Below is a small trained network, with its code and all its weights. Each question gives an input and a class and asks what happens when units are switched off, that is, made to give their printed mean instead of their output.

import numpy as np


def w(rows, s, z=0):
    codes = np.array(rows[::2]) - 128.0
    scale = np.full(codes.shape[1], s)
    scale[-1] = z or s
    return codes * scale


def f(y):
    return y / 2 * (1 + np.tanh(0.7978845608 * (y + 0.044715 * y**3)))


def log_softmax(a):
    a = a - a.max(-1, keepdims=True)
    return a - np.log(np.exp(a).sum(-1, keepdims=True))


def net(x, mask):
    res = np.array(x, float).reshape(1, 6) / 4 @ E
    y = f(res @ A[0][:, :-1].T + A[0][:, -1])
    res = res + np.where(mask, y, B[0][:, -1]) @ B[0][:, :-1]
    return log_softmax(res[-1] @ U[:, :-1].T + U[:, -1])


A, B = {}, {}
E = w([
[202,8,116,104,133,72,160,239],'x0',
[17,102,75,129,40,75,70,159],'x1',
[122,186,94,40,70,88,237,123],'x2',
[100,39,171,161,130,65,190,17],'x3',
[146,164,105,253,68,124,191,158],'x4',
[176,95,6,129,108,170,114,71],'x5',
],0.0047)
A[0] = w([
[155,105,60,129,124,145,126,84,82],'n0',
[103,183,128,139,138,135,116,82,132],'n1',
[113,96,149,15,161,134,73,94,132],'n2',
[120,110,133,59,158,138,90,117,77],'n3',
[205,147,161,121,169,157,158,103,105],'n4',
[169,105,42,126,110,152,113,86,95],'n5',
[137,149,114,202,109,124,158,148,88],'n6',
[115,170,96,56,101,103,208,125,97],'n7',
[123,168,105,52,93,104,206,124,108],'n8',
[100,183,137,141,127,152,114,72,95],'n9',
[131,112,144,161,138,138,82,129,95],'n10',
[135,101,146,188,158,133,53,129,97],'n11',
[131,148,115,221,104,134,159,156,74],'n12',
[102,196,134,142,133,140,108,70,126],'n13',
[150,115,72,125,118,147,125,102,129],'n14',
[155,75,125,121,132,113,148,176,92],'n15',
[197,149,155,120,173,150,162,107,103],'n16',
[43,102,86,116,85,98,90,147,120],'n17',
[156,81,126,124,130,110,135,166,112],'n18',
[144,159,111,115,129,150,109,172,74],'n19',
[157,69,123,115,133,113,151,179,102],'n20',
[78,160,254,128,128,101,151,195,91],'n21',
[52,105,97,132,76,98,88,151,102],'n22',
[158,140,142,128,149,131,140,123,78],'n23',
[134,153,109,233,102,126,181,155,124],'n24',
[127,101,141,184,150,139,66,133,75],'n25',
[138,147,118,119,127,146,116,157,57],'n26',
[184,138,150,120,165,156,150,112,91],'n27',
[152,80,123,120,131,114,148,173,135],'n28',
[146,178,102,111,132,159,100,188,106],'n29',
[118,112,137,61,151,129,97,114,77],'n30',
[144,133,132,132,129,128,129,128,5],'n31',
[106,75,147,152,127,96,170,58,86],'n32',
[132,96,153,179,149,150,56,128,108],'n33',
[148,190,90,111,143,147,90,190,114],'n34',
[175,139,151,123,153,148,150,118,134],'n35',
[146,182,101,112,132,156,96,191,113],'n36',
[155,78,127,119,125,117,147,175,157],'n37',
[102,61,147,145,131,96,173,55,123],'n38',
[97,187,136,138,124,146,112,63,100],'n39',
[158,103,36,127,122,157,124,89,99],'n40',
[160,80,116,118,132,105,147,171,94],'n41',
[122,95,146,137,130,115,147,86,66],'n42',
],0.0099,0.0032)
B[0] = w([
[121,139,144,140,172,63,82,100,155],'n0',
[91,160,118,88,108,155,94,137,187],'n1',
[234,220,118,121,74,143,246,50,237],'n2',
[207,113,78,75,110,70,124,109,163],'n3',
[115,153,89,224,109,121,141,202,174],'n4',
[113,172,156,164,198,69,87,83,180],'n5',
[199,122,88,90,114,83,138,105,170],'n6',
[196,40,102,148,176,194,46,126,205],'n7',
[184,51,119,161,178,219,66,113,208],'n8',
[105,146,88,68,97,112,43,151,190],'n9',
[144,88,112,125,152,145,106,121,150],'n10',
[176,75,117,146,161,197,83,114,192],'n11',
[239,120,76,94,104,68,124,102,186],'n12',
[83,179,117,73,96,166,70,140,209],'n13',
[97,166,158,143,166,135,146,100,157],'n14',
[106,143,92,69,102,112,46,138,158],'n15',
[115,143,87,214,116,119,137,196,169],'n16',
[122,168,83,231,116,132,172,216,254],'n17',
[102,150,112,91,108,148,83,132,154],'n18',
[136,75,136,118,90,66,88,134,146],'n19',
[96,165,105,75,96,138,55,133,168],'n20',
[90,199,164,191,251,40,72,24,222],'n21',
[127,150,76,227,126,108,139,219,239],'n22',
[130,101,84,137,131,83,108,158,120],'n23',
[220,196,112,93,86,151,216,63,223],'n24',
[176,59,98,142,159,144,61,132,173],'n25',
[139,74,113,109,110,62,86,138,123],'n26',
[134,119,78,178,118,96,129,182,149],'n27',
[88,178,129,97,105,170,107,124,165],'n28',
[111,82,195,139,65,106,131,119,186],'n29',
[198,109,79,89,114,61,124,113,157],'n30',
[153,74,72,103,135,45,71,152,98],'n31',
[132,53,186,123,45,73,92,141,189],'n32',
[166,90,125,144,160,210,102,106,194],'n33',
[105,80,219,143,56,119,144,116,200],'n34',
[106,152,117,176,122,148,165,159,149],'n35',
[105,85,206,148,60,115,140,114,194],'n36',
[76,202,147,106,100,201,133,116,174],'n37',
[103,87,248,160,38,133,153,127,210],'n38',
[101,162,102,67,85,127,40,155,201],'n39',
[109,175,157,161,195,76,90,79,180],'n40',
[112,144,93,77,107,120,46,138,158],'n41',
[137,63,122,117,102,52,76,150,136],'n42',
],0.024,0.0045)
U = w([
[51,196,91,16,74,175,56,153,153],'0',
[111,32,253,134,30,72,145,134,118],'1',
[193,31,104,140,203,242,89,115,147],'2',
[239,184,75,75,85,85,216,76,113],'3',
[98,159,64,215,125,98,172,253,137],'4',
[79,186,184,144,245,29,102,53,123],'5',
[70,146,177,94,157,205,223,133,251],'6',
[108,87,105,75,164,79,161,154,14],'7',
],0.0063,0.0017)

Each question gives the input, the list of numbers given to net, and the class t.
The units are the neurons (one row each of A and B). Each row of codes is followed by its name. A weight is (code - 128) times the scale printed after its matrix; where a second scale follows, it is the last column's (A, B and U).
mask holds one flag per neuron, in row order. A switched-off neuron (its flag False) gives its mean, the last column of its row in B, instead of its output. The means were averaged over made-up inputs and are rounded, as every weight is.
A unit's drop is (log p(t) with every unit on - log p(t) with that unit switched off) / (log p(t) with every unit on - log p(t) with every unit switched off).
most important unit: the unit with the biggest drop
top k neurons: the k neurons with the biggest drops, biggest first
drop of u: that unit's drop, to one decimal
input [-4,6,3,-3,-2,-3], class 4: top 2 neurons -> (n17 n22)
input [-5,1,0,2,8,0], class 3: most important unit -> n24
input [-8,0,1,5,-7,-7], class 0: top 2 neurons -> (n39 n13)
input [7,1,5,-1,-2,8], class 5: top 3 neurons -> (n5 n40 n0)
input [-3,-1,-4,-1,-5,-1], class 3: top 3 neurons -> (n2 n8 n7)
input [4,0,8,8,3,8], class 1: top 3 neurons -> (n38 n32 n21)
input [4,-2,6,-3,6,4], class 2: top 3 neurons -> (n8 n7 n2)
input [-7,-8,4,6,-6,3], class 4: top 4 neurons -> (n4 n16 n27 n35)
input [-4,-1,0,5,1,5], class 1: top 3 neurons -> (n21 n38 n32)
input [7,0,0,-6,-8,-6], class 3: top 4 neurons -> (n2 n3 n30 n13)
input [-7,-6,5,8,5,3], class 1: top 2 neurons -> (n38 n32)
input [8,5,-8,-8,4,-6], class 0: top 4 neurons -> (n20 n37 n15 n28)
input [6,7,-2,4,-1,-1], class 4: top 4 neurons -> (n17 n22 n13 n39)
input [-7,6,-2,1,4,-2], class 0: top 3 neurons -> (n13 n39 n9)
input [-4,1,-2,1,4,-2], class 0: most important unit -> n2
input [3,7,1,2,-5,5], class 4: top 3 neurons -> (n17 n22 n24)
input [-7,-5,-2,8,7,-3], class 1: drop of n35 -> 0.0
input [3,-7,8,3,5,6], class 2: drop of n7 -> 0.7
input [3,6,-2,7,0,5], class 1: drop of n38 -> 2.6
input [7,-7,-7,-7,3,-7], class 0: most important unit -> n20
input [7,3,1,8,4,7], class 1: drop of n9 -> 0.5
